Below is a small trained network, with its code and all its weights. Each question gives an input and a target symbol and asks what happens when units are switched off, that is, made to give their printed mean instead of their output.

import numpy as np


def w(rows, s, z=0):
    codes = np.array(rows[::2]) - 128.0
    scale = np.full(codes.shape[1], s)
    scale[-1] = z or s
    return codes * scale


def f(y):
    return np.maximum(y, 0)


def softmax(a):
    e = np.exp(a - a.max(-1, keepdims=True))
    return e / e.sum(-1, keepdims=True)


def log_softmax(a):
    a = a - a.max(-1, keepdims=True)
    return a - np.log(np.exp(a).sum(-1, keepdims=True))


def net(x, mask):
    ids = ['βδζθλξσφψ'.index(c) for c in x.split()]
    T = len(ids)
    res = E[ids] + P[:T]
    r = res
    for j in range(3):
        rows = slice(3 * j, 3 * j + 3)
        q, k, v = (r @ M[0][rows].T for M in (Q, K, V))
        z = softmax(np.where(np.tri(T) > 0, q @ k.T / 3**0.5, -1e9)) @ v
        o = O[0][rows]
        res = res + np.where(mask[j], z, o[:, -1]) @ o[:, :-1]
    y = f(res @ A[0][:, :-1].T + A[0][:, -1])
    res = res + np.where(mask[3:19], y, B[0][:, -1]) @ B[0][:, :-1]
    return log_softmax(res[-1] @ U[:, :-1].T + U[:, -1])


Q, K, V, O, A, B = {}, {}, {}, {}, {}, {}
E = w([
[53,217,146,103,196,49,174,137,121,70,173],'β',
[86,166,141,99,79,68,145,136,70,26,183],'δ',
[88,157,196,104,96,65,135,84,41,112,134],'ζ',
[19,95,196,90,101,183,106,118,71,93,127],'θ',
[222,90,142,253,168,146,87,73,171,74,205],'λ',
[129,173,160,124,103,72,70,212,64,79,96],'ξ',
[148,161,163,126,229,150,101,152,87,109,17],'σ',
[153,227,216,44,143,158,112,140,197,144,216],'φ',
[120,201,93,132,53,166,81,121,64,198,171],'ψ',
],0.013)
P = w([
[18,177,117,179,145,98,183,201,196,126,127],'0',
[44,190,153,190,149,120,160,174,130,127,138],'1',
[74,174,174,183,122,124,154,174,107,144,129],'2',
[95,155,176,155,133,123,145,166,73,140,144],'3',
[107,144,177,141,130,125,131,157,67,139,140],'4',
[124,138,176,128,124,135,119,152,65,137,136],'5',
[140,132,177,113,122,134,105,146,64,135,129],'6',
[153,123,168,97,121,139,93,137,59,132,126],'7',
[163,120,165,84,115,141,77,132,65,129,118],'8',
[171,116,151,67,116,149,63,124,68,119,116],'9',
[185,113,147,54,119,149,50,116,70,116,109],'10',
[197,100,145,43,103,162,36,109,74,117,94],'11',
[200,99,142,25,108,164,24,103,82,110,94],'12',
[208,94,132,4,121,152,3,87,90,112,88],'13',
],0.011)
Q[0] = w([
[104,165,129,102,134,140,111,213,122,125,33],'H1',
[121,177,208,55,163,143,56,132,47,67,126],'H1',
[176,129,110,168,173,155,138,134,164,130,163],'H1',
[154,70,109,232,107,123,144,76,118,135,111],'H2',
[109,204,239,86,121,107,71,126,4,88,95],'H2',
[155,157,252,209,164,166,73,118,101,62,187],'H2',
[170,75,100,171,183,88,171,108,124,95,84],'H3',
[169,189,183,176,143,141,38,146,114,133,172],'H3',
[96,158,181,128,146,88,92,84,60,69,167],'H3',
],0.013)
K[0] = w([
[144,150,111,53,118,143,146,86,139,153,115],'H1',
[188,111,112,85,111,142,42,99,105,136,134],'H1',
[89,115,140,177,119,113,163,114,112,139,151],'H1',
[137,189,132,76,125,163,134,172,118,143,133],'H2',
[201,76,120,155,115,139,79,62,161,119,165],'H2',
[201,109,110,85,100,139,5,119,119,136,111],'H2',
[88,171,155,88,96,134,165,113,144,151,157],'H3',
[179,110,152,106,176,169,91,103,136,138,107],'H3',
[157,86,141,104,122,157,54,133,120,109,116],'H3',
],0.017)
V[0] = w([
[167,165,181,110,151,154,164,141,207,145,166],'H1',
[117,50,177,91,135,53,152,88,148,39,108],'H1',
[76,122,133,43,64,98,150,51,88,182,159],'H1',
[123,142,121,113,85,127,91,135,17,191,64],'H2',
[110,180,69,163,105,173,112,141,161,224,184],'H2',
[153,90,56,196,109,159,124,89,108,90,126],'H2',
[151,175,94,150,130,2,143,98,129,120,158],'H3',
[163,174,106,119,184,63,125,141,101,158,27],'H3',
[95,110,127,118,234,211,188,31,163,196,82],'H3',
],0.0094)
O[0] = w([
[180,161,221,42,123,99,171,120,107,120,112,152],'H1',
[75,127,182,170,118,138,150,214,63,58,192,47],'H1',
[235,197,67,196,59,159,137,208,167,95,167,142],'H1',
[100,175,131,194,67,85,77,64,127,126,90,127],'H2',
[201,161,29,104,148,183,123,53,129,196,116,109],'H2',
[111,67,57,160,89,77,209,143,100,175,103,122],'H2',
[171,157,100,148,144,18,95,191,155,95,112,64],'H3',
[161,171,91,128,255,129,137,109,39,104,95,255],'H3',
[100,123,114,165,119,154,181,54,114,21,157,86],'H3',
],0.0085,0.0061)
A[0] = w([
[167,102,148,117,215,144,100,125,131,191,113,120],'N1',
[62,102,135,76,117,112,169,43,131,143,139,41],'N2',
[150,174,53,199,101,167,130,155,148,149,133,29],'N3',
[140,118,113,169,175,101,133,167,191,29,212,95],'N4',
[34,72,86,182,123,80,144,91,109,86,63,117],'N5',
[249,144,129,250,125,95,132,156,167,37,178,21],'N6',
[184,149,136,149,56,164,131,93,103,155,128,112],'N7',
[127,136,138,151,160,125,114,65,149,101,142,30],'N8',
[30,75,173,215,83,61,93,125,136,170,121,59],'N9',
[149,96,112,254,175,141,80,85,227,110,164,3],'N10',
[184,162,162,132,79,96,103,183,186,163,131,8],'N11',
[93,120,121,206,143,93,90,162,111,111,135,209],'N12',
[161,137,91,126,183,192,199,125,70,93,86,47],'N13',
[162,140,100,129,169,142,144,56,113,69,152,34],'N14',
[84,118,79,65,52,64,194,188,172,160,113,63],'N15',
[126,106,152,217,44,168,159,88,194,59,222,30],'N16',
],0.008,0.0032)
B[0] = w([
[111,119,114,147,61,125,164,147,115,99,141,236],'N1',
[192,155,114,140,101,132,135,162,170,117,92,167],'N2',
[90,96,198,89,119,96,145,114,104,101,118,177],'N3',
[147,116,100,131,180,126,167,133,189,103,43,149],'N4',
[95,78,78,187,144,123,170,81,147,159,179,185],'N5',
[168,112,159,164,66,77,169,147,159,99,105,158],'N6',
[148,126,82,130,182,127,140,159,144,105,117,194],'N7',
[130,118,149,150,142,138,147,131,127,163,117,173],'N8',
[127,140,43,82,137,152,134,167,122,148,168,185],'N9',
[174,85,165,111,159,122,142,210,124,160,135,149],'N10',
[95,103,152,169,148,168,142,59,133,95,107,192],'N11',
[99,111,124,177,135,102,106,138,149,154,190,190],'N12',
[116,153,115,89,70,84,102,114,158,127,165,245],'N13',
[134,97,167,160,124,139,128,136,164,159,116,209],'N14',
[167,136,179,186,183,173,109,127,136,163,116,178],'N15',
[145,176,118,102,160,254,126,171,84,120,69,150],'N16',
],0.0094,0.011)
U = w([
[98,178,90,145,139,213,161,155,99,83,111,32],'β',
[130,153,136,194,38,99,154,146,170,58,132,68],'δ',
[117,143,252,55,108,134,101,111,89,77,101,127],'ζ',
[86,167,109,96,147,108,30,182,148,178,189,81],'θ',
[194,44,165,156,211,170,175,194,119,182,128,148],'λ',
[120,143,89,98,222,138,139,146,123,68,99,2],'ξ',
[122,103,64,61,62,101,201,152,100,110,180,220],'σ',
[175,164,53,146,120,151,79,74,178,148,62,195],'φ',
[50,100,125,159,167,140,173,53,75,83,157,144],'ψ',
],0.0046,0.0044)

Each question gives the input, a string of symbols that net reads in full, and the target symbol t.
The units are the heads (3 rows each of Q, K, V and O) and the neurons (one row each of A and B). Each row of codes is followed by its name. A weight is (code - 128) times the scale printed after its matrix; where a second scale follows, it is the last column's (O, A, B and U).
mask holds one flag per unit, heads first, then neurons. A switched-off unit (its flag False) gives its mean, the last column of its rows in O or B, instead of its output. The means were averaged over made-up inputs and are rounded, as every weight is.
A unit's drop is (log p(t) with every unit on - log p(t) with that unit switched off) / (log p(t) with every unit on - log p(t) with every unit switched off).
The circuit of an input: a set's keep is (log p(t) with only the set's units on - log p(t) with every unit switched off) / (log p(t) with every unit on - log p(t) with every unit switched off). Starting from the 12 units with the biggest drops (on a tie, the unit counted first), units are removed one at a time, each time the one whose removal leaves the highest keep (on an exact tie, the one counted first), for as long as the keep stays at least 0.8.
circuit, biggest first: the units of the circuit, biggest drop first
unit that matters most: the unit with the biggest drop
k most important neurons: the k neurons with the biggest drops, biggest first
which heads matter: for each layer, one digit per head in row order, 1 if its drop is at least 0.15 and else 0, layers parted by /
input σ φ ξ ξ σ ζ δ λ ξ, target λ: which heads matter : 011
input ζ σ ζ, target ψ: which heads matter : 101
input β ζ β, target δ: circuit, biggest first : (H1; N6; H3)
input ξ ψ ζ ζ ζ φ ξ φ ξ σ ξ, target ψ: circuit, biggest first : (H3; H2; H1; N5)
input φ ζ ξ ζ φ δ ζ ζ, target δ: which heads matter : 110
input σ σ σ σ δ φ β β ψ σ φ ζ ζ ξ, target θ: circuit, biggest first : (H1; H2; N12; N9)
input σ ζ φ φ σ ζ, target ζ: which heads matter : 010
input φ φ λ φ β, target λ: which heads matter : 011
input β λ ζ ξ δ θ ψ ζ ξ ψ θ β, target λ: circuit, biggest first : (H2)
input ξ β δ δ σ σ ζ δ ζ δ, target δ: circuit, biggest first : (H1; N6)
input β ζ φ θ, target ζ: which heads matter : 110
input σ ψ σ ζ ζ ξ φ φ θ δ δ σ φ φ, target ζ: circuit, biggest first : (H2; H1)
input ζ σ ψ ζ ψ ζ, target φ: which heads matter : 010
input θ ξ ζ δ θ ζ, target β: circuit, biggest first : (N16; H3; H1)
input φ φ σ, target ζ: which heads matter : 100
input λ β ξ ζ ζ δ ψ, target λ: unit that matters most : H3
input φ λ ζ ζ φ, target λ: which heads matter : 011
input ζ ζ δ σ β, target ψ: circuit, biggest first : (H3; H1)
input φ λ ζ ζ δ σ ψ, target σ: circuit, biggest first : (H2; N13; H3)
input δ ζ σ ζ ψ θ σ ζ ζ λ ψ, target λ: circuit, biggest first : (H2; H3; N15)
input ζ φ ζ ξ ζ ζ ψ β φ δ ξ, target ζ: unit that matters most : H2
input σ β ξ ψ ζ δ λ σ ξ ψ ψ ζ φ, target σ: circuit, biggest first : (H2; N15)
input ψ ψ φ, target φ: which heads matter : 110
input β ξ β, target θ: circuit, biggest first : (H3; H2)
input ψ β σ, target φ: circuit, biggest first : (H1; H2)
input ζ φ θ β ξ δ ζ, target θ: 2 most important neurons : (N9; N12)
input ψ ξ ξ λ δ σ φ φ λ ξ λ σ θ, target σ: which heads matter : 010
